In the rows, zero is written as 128.
Group, then class:
135 120 129 117 124 132 145 111 106 142 142 144 143 127 125 125 145 114 152 194 131  88 124 108  99 105 117 133 154  78 116 | Q356 > Q918
 90 109 136 125 106 140 146 123 119 132 134 150 140 128 119 128 102 115 109 185 146  74  94 112 123 129 138 144 110 162 125 | Q884 > Q502
166 122 142 122 133 138 135 120 122 138 144 137 127 114 118 145 146 104 129 186 117  76 135 117 161 127 134 123 142 148 130 | Q684 > Q958
115 141 138 136  84 140 165  95  97 120 155 121 136 133 120 113  99 120 113 228 146 108  79 114 140 141 140 142 111 149 127 | Q884 > Q502
 98 105 132 131 104 160 140 126 114 125 139 139 149 111 132 132  95 117 111 174 138  74  97 115 139 132 135 140 103 162 130 | Q884 > Q528
 95 125 143 132 116 132 148 122 114 123 138 147 136 134 131 136 114 115 117 166 171  96  97 122 143 126 138 144 105 137 116 | Q884 > Q376
126 120 129 115 101 125 131  96 113 132 151 148 134 127 129 128 140 127 158 156 121 116 129 120 104 123 103 126 145  93 121 | Q356 > Q918
106 126 136 147 126 136 168 161 116 120 128 130 143 133 124 146 119 145 109 231 181 140  86 128 181 135 156 137 118 146 118 | Q151 > Q667
 96 124 136 134  84 145 120 132 126 118 134 141 138 129 113 135  94 130 111 192 136  76  99 123 143 127 133 135  97 166 125 | Q884 > Q528
131 117 119 129 106 128 123  96 110 132 131 166 140 125  90 139 133 108 152 157 137 100 148 120  95 127 107 124 147  95 127 | Q356 > Q537
 88 109 130 136 124 147 154 140 106 118 138 151 145 125 122 143  90 121 102 203 155  72  86 105 143 131 133 141  92 166 115 | Q884 > Q528
150 120 145 131 201 136 130 139 130 145 140 147 137 122 117 145 136 106 129 218 122  76 143 123 153 131 142 126 147 153 124 | Q684 > Q258
179 134 135 142 128 134 161 141 125 132 131 118 134 120 123 134 136 116 124 225 130 121 139 127 171 139 134 129 150 149 124 | Q684 > Q755
156 126 129 156 189 139 158 116 102 126 128 151 136 125 128 132 130 132 127 200 140 139 100 124 180 129 145 135 127 168 126 | Q151 > Q563
 69 111 142 132 100 139 161 139 111 138 133 157 142 160 128 151  94 114 119 207 168  92  62 117 145 133 144 152  91 139 122 | Q884 > Q376
101 122 135 138  90 146 144 128 123 119 152 134 138 126 107 131 105 118 116 192 142  96  99 119 151 131 138 133 101 165 127 | Q884 > Q528
 98 117 127 130 115 140 145 131 126 137 131 163 135 119 122 138 125 120 148 192 137  82  89  97 110 119 123 132 118 106 123 | Q356 > Q285
 72 109 129 130 103 138 169 110 105 120 141 155 145 130 117 129  96 119 103 165 161  87  74 117 112 133 135 140 102 118 130 | Q884 > Q376
 57 109 132 135 118 146 157 114  97 114 140 142 143 132 121 131 102 129 122 190 129  93  79 120 152 129 133 141 105 153 131 | Q884 > Q376
125 124 140 165 148 149 141 144 106 115 120 132 136 126 106 141  98 127 120 205 156 118 129 138 180 134 153 134 112 184 139 | Q151 > Q309
160 110 137 120 122 110 130  91 115 144 146 157 128 127 135 144 152 102 172 169 125  83 144 111  99 122 124 123 156  74 124 | Q356 > Q537
107 120 142 151  88 147 115 113 128 123 137 159 142 135 125 137  92 108 111 201 143  76  99 123 164 144 131 144  99 176 126 | Q884 > Q528
159 126 140 142 150 148 132 132 114 118 126 140 141 134 106 142 121 132 126 234 143 128 104 127 176 134 154 123 122 166 130 | Q151 > Q309
153 127 146 134 125 134 130 133 116 140 136 127 150 131 114 141 126 102 114 205 128  80 131 127 152 132 144 126 139 146 134 | Q684 > Q958

Group, then class:
142 159 129 119 159 189 165 126 188 122  98 110 178  72 112 118 182 174 146 130 106  71  96 200 123 146  59 152 146  87  94 | Q389 > S
153 205 146 121  50 228 178  74 186 131 191 105 206  82 184  67 167 173 130  80 101  85 172 169 117 192  75 154 132  94 141 | Q951 > R
165 163 133 120 147 205 177  90 165 175 112 113 178 125 151  76 197 175 130 106  94  92 154 187 118 197 105 182 141  91 109 | Q423 > N
152 172 146 103  98 213 161  80 175 153 158 117 192  93 188  73 151 163 143  96  94  80 168 164 119 188  92 129 134  97 124 | Q951 > K
148 174 143  98 137 209 180  99 174 119 186 111 205  87 171  99 176 194 119  99  93  82 158 195 120 186  75 111 140  92 109 | Q951 > R
139 150 141 106 159 204 196 102 211 152 109 111 164  98 125  90 165 167 144 105  98  42 118 181 149 162  80 114 137 103  93 | Q389 > S
161 195 108 130 147 235 207  95 226 159 138 109 206 119 118  94 215 204 113  90  97  47 127 237 130 183  46 167 155  84 115 | Q423 > N
158 148 130 103 110 210 161 102 220 194 142 110 172 123 179  55 183 180 158  84  84  78 158 224 119 189  81 142 148  32 116 | Q423 > N
153 197 157 130  75 210 176  76 138 128 174 125 203 108 169  84 176 192 128 107 108  74 176 197 114 173  85 141 124  98 135 | Q951 > R
140 159 144 103 137 210 173 104 199 121 105 117 187  72 130 115 153 166 157  95  99  54 100 219 137 144  69 109 156  94 122 | Q389 > S
146 169 134 107  99 229 164  73 181 143 172 103 194  86 119  81 130 158 122  91 100  81 146 180 131 176 100 131 155 108 121 | Q951 > K
130 177 122 128 129 193 204  96 224 174 130 127 177 111 150 114 179 165 153  86  78  98 168 206 132 194  59 115 148 107  96 | Q423 > Y
158 155 138 119 154 199 191  95 201 166 114 114 174 113 136  85 162 152 155 112  74  65 154 196 120 181 106 163 140  95  67 | Q423 > Y
138 140 132 111 171 240 219  86 220 152 136 132 178  70 109 107 152 126 130 112  80  68 135 224 122 177  57 109 145 113  40 | Q389 > F
152 163 152  93 102 243 181  78 210 137 132 120 209  93 151  77 127 165 151 116  82  62 169 196 127 190  80 119 140  77  74 | Q951 > K
159 161 174  88 144 212 190 101 173 136 150 118 186  95 175  86 130 167 157  95  86 107 174 204 131 205  96  95 140 144 146 | Q951 > H
150 196 155 117 105 238 180  80 220 135 123 120 197 105 114  94 155 170 140 109 101  35 124 218 127 179  74 130 136  90  99 | Q389 > S
139 122 140 115 115 240 182  72 248 156 118 128 199  66 141  75 104 135 158 111  64  58 163 240 132 170  67 126 157 105  68 | Q389 > F
148 167 151 144 125 186 156  90 184 151 114 112 175 127 157  95 158 163 139  91 108  76 144 198 131 177 109 193 143 101 151 | Q423 > T
135 169 144 108 124 184 140 109 130 117 170 121 175  94 167  94 201 174 135 119  80 124 160 188  99 138  89 117 130 108 125 | Q951 > R
144 163 156  84 138 228 164  88 124 131 139 114 213  33 174  77 160 179 155  98  85  89 143 207 126 202  81  94 124  88 142 | Q951 > H
145 195 137 136 103 222 201  78 192 118 115 117 213  60 111 107 147 215 128 100 111  53 120 223 136 151  52 138 122 130 102 | Q389 > F
